Below are the code and all the weights of a small trained network. Each question names an input and a target symbol and asks about switching units off, where a switched-off unit gives its printed mean instead of its output.

import numpy as np


def w(rows, s, z=0):
    codes = np.array(rows[::2]) - 128.0
    scale = np.full(codes.shape[1], s)
    scale[-1] = z or s
    return codes * scale


def norm(h):
    return h / np.sqrt((h * h).mean(-1, keepdims=True) + 1e-5)


def f(y):
    return y / 2 * (1 + np.tanh(0.7978845608 * (y + 0.044715 * y**3)))


def softmax(a):
    e = np.exp(a - a.max(-1, keepdims=True))
    return e / e.sum(-1, keepdims=True)


def log_softmax(a):
    a = a - a.max(-1, keepdims=True)
    return a - np.log(np.exp(a).sum(-1, keepdims=True))


def net(x, mask):
    ids = ['αβγδεψ'.index(c) for c in x.split()]
    T = len(ids)
    res = E[ids] + P[:T]
    r = norm(res)
    for j in range(3):
        rows = slice(3 * j, 3 * j + 3)
        q, k, v = (r @ M[0][rows].T for M in (Q, K, V))
        z = softmax(np.where(np.tri(T) > 0, q @ k.T / 3**0.5, -1e9)) @ v
        o = O[0][rows]
        res = res + np.where(mask[j], z, o[:, -1]) @ o[:, :-1]
    y = f(norm(res) @ A[0][:, :-1].T + A[0][:, -1])
    res = res + np.where(mask[3:19], y, B[0][:, -1]) @ B[0][:, :-1]
    return log_softmax(norm(res)[-1] @ U[:, :-1].T + U[:, -1])


Q, K, V, O, A, B = {}, {}, {}, {}, {}, {}
E = w([
[115,4,111,59,150,241,188,120],'α',
[117,169,215,50,232,109,131,174],'β',
[88,87,127,176,115,123,7,92],'γ',
[24,148,147,130,52,157,147,174],'δ',
[195,230,90,164,117,200,139,31],'ε',
[190,113,45,153,139,68,129,214],'ψ',
],0.004)
P = w([
[1,148,47,69,131,112,55,150],'0',
[141,91,154,101,70,40,147,103],'1',
[173,133,132,105,67,168,96,132],'2',
[62,144,77,162,218,169,131,171],'3',
[148,99,180,199,116,83,208,124],'4',
[218,141,185,172,143,206,135,143],'5',
],0.0046)
Q[0] = w([
[56,81,89,158,145,196,104,135],'h1',
[172,121,91,122,53,16,136,80],'h1',
[60,176,116,81,174,152,75,125],'h1',
[169,67,126,228,152,133,36,198],'h2',
[196,180,82,79,133,147,152,205],'h2',
[109,180,191,151,121,172,135,94],'h2',
[80,97,176,193,36,143,198,148],'h3',
[73,96,42,216,254,68,139,129],'h3',
[85,180,102,121,171,164,182,203],'h3',
],0.0084)
K[0] = w([
[218,103,78,108,157,156,184,132],'h1',
[74,123,133,137,24,89,74,87],'h1',
[208,181,109,46,182,134,111,117],'h1',
[133,159,84,145,167,124,240,197],'h2',
[163,93,70,170,127,22,68,115],'h2',
[130,140,161,201,166,168,159,82],'h2',
[98,151,144,151,19,102,216,145],'h3',
[255,136,107,98,172,157,137,115],'h3',
[127,190,120,105,185,173,217,193],'h3',
],0.0077)
V[0] = w([
[135,68,107,81,130,179,135,41],'h1',
[158,187,132,76,141,83,90,85],'h1',
[171,89,32,90,111,97,115,188],'h1',
[173,133,183,230,127,142,193,118],'h2',
[73,88,163,208,128,127,134,161],'h2',
[94,151,104,181,96,132,112,78],'h2',
[122,111,226,111,188,137,85,166],'h3',
[174,134,190,254,104,144,206,192],'h3',
[123,139,168,69,161,83,148,147],'h3',
],0.004)
O[0] = w([
[169,58,163,107,159,177,136,95,126],'h1',
[161,183,151,180,163,143,87,111,112],'h1',
[192,91,58,194,114,114,140,170,163],'h1',
[92,124,73,150,37,163,198,147,2],'h2',
[97,119,109,35,100,96,115,163,142],'h2',
[147,156,148,100,63,86,113,88,155],'h2',
[87,88,169,170,89,91,102,141,107],'h3',
[176,136,137,72,142,77,4,103,28],'h3',
[166,105,217,170,118,132,127,139,117],'h3',
],0.004,0.0029)
A[0] = w([
[92,151,128,144,134,152,129,100,56],'n1',
[95,89,156,136,203,97,152,123,160],'n2',
[57,144,50,123,133,117,110,85,58],'n3',
[195,78,169,111,114,166,151,81,62],'n4',
[208,161,100,173,69,134,160,108,55],'n5',
[130,83,154,145,167,35,145,3,4],'n6',
[182,122,134,156,181,159,76,98,116],'n7',
[157,105,143,123,74,168,193,52,30],'n8',
[171,145,129,126,183,69,188,140,80],'n9',
[191,74,104,130,95,41,122,100,55],'n10',
[79,125,151,85,93,99,189,129,34],'n11',
[171,74,153,163,118,78,59,54,41],'n12',
[132,158,115,88,162,179,133,86,64],'n13',
[129,197,117,41,209,135,99,87,32],'n14',
[180,129,112,96,75,134,67,97,83],'n15',
[88,175,112,122,107,190,90,136,152],'n16',
],0.007,0.0033)
B[0] = w([
[143,169,171,140,154,118,137,118,116],'n1',
[131,156,81,112,40,165,92,84,245],'n2',
[199,107,226,86,84,104,140,152,172],'n3',
[163,183,95,160,134,47,68,242,178],'n4',
[8,115,174,73,121,201,114,75,190],'n5',
[155,23,77,110,83,231,38,113,178],'n6',
[122,180,169,64,101,85,219,183,196],'n7',
[109,254,102,210,221,92,43,187,170],'n8',
[166,143,157,126,132,72,55,86,154],'n9',
[160,167,157,174,186,174,235,87,181],'n10',
[79,163,113,119,175,68,185,208,138],'n11',
[46,152,84,133,122,133,239,189,196],'n12',
[144,115,175,185,53,101,172,160,130],'n13',
[174,68,83,254,115,149,194,94,140],'n14',
[93,124,180,85,109,87,57,113,149],'n15',
[215,111,131,136,170,79,153,71,252],'n16',
],0.0047,0.0023)
U = w([
[186,133,20,189,173,81,61,217,9],'α',
[191,89,175,75,75,91,5,69,233],'β',
[91,37,85,96,83,252,159,117,254],'γ',
[66,169,173,63,103,47,220,197,77],'δ',
[38,219,146,180,203,159,67,70,9],'ε',
[255,120,152,195,139,115,236,67,179],'ψ',
],0.0051,0.00065)

Each question gives the input, a string of symbols that net reads in full, and the target symbol t.
The units are the heads (3 rows each of Q, K, V and O) and the neurons (one row each of A and B). Each row of codes is followed by its name. A weight is (code - 128) times the scale printed after its matrix; where a second scale follows, it is the last column's (O, A, B and U).
mask holds one flag per unit, heads first, then neurons. A switched-off unit (its flag False) gives its mean, the last column of its rows in O or B, instead of its output. The means were averaged over made-up inputs and are rounded, as every weight is.
A unit's drop is (log p(t) with every unit on - log p(t) with that unit switched off) / (log p(t) with every unit on - log p(t) with every unit switched off).
The circuit of an input: a set's keep is (log p(t) with only the set's units on - log p(t) with every unit switched off) / (log p(t) with every unit on - log p(t) with every unit switched off). Starting from the 12 units with the biggest drops (on a tie, the unit counted first), units are removed one at a time, each time the one whose removal leaves the highest keep (on an exact tie, the one counted first), for as long as the keep stays at least 0.8.
circuit, biggest first: the units of the circuit, biggest drop first
unit that matters most: the unit with the biggest drop
k most important neurons: the k neurons with the biggest drops, biggest first
which heads matter: for each layer, one digit per head in row order, 1 if its drop is at least 0.15 and else 0, layers parted by /
drop when u is switched off: that unit's drop, to one decimal
input ψ ψ γ β β ψ, target δ: unit that matters most -> n7
input ε γ ψ, target γ: circuit, biggest first -> n5, h2
input ψ ψ δ γ δ ε, target ε: circuit, biggest first -> n5, n8
input γ α δ δ, target γ: circuit, biggest first -> h1, n8
input δ γ δ δ, target δ: circuit, biggest first -> h1, n3, n16
input ψ α α δ γ, target γ: circuit, biggest first -> n6, n12
input γ α δ, target β: circuit, biggest first -> h3, n15, n16
input α δ ψ γ ψ ψ, target γ: circuit, biggest first -> h2, n5
input ψ α γ δ α δ, target α: which heads matter -> 111
input ε ε ε α γ γ, target δ: 2 most important neurons -> n7, n12
input ψ γ δ γ ε γ, target ε: which heads matter -> 010
input γ δ β, target ψ: which heads matter -> 000
input δ δ δ γ, target β: which heads matter -> 000
input γ δ α, target α: circuit, biggest first -> n4
input β ψ ε δ, target ψ: which heads matter -> 001
input δ γ ε β γ γ, target δ: drop when n7 is switched off -> 0.6
input β δ γ δ β, target β: drop when n6 is switched off -> 0.1
input δ ψ β, target ψ: drop when n14 is switched off -> 0.2
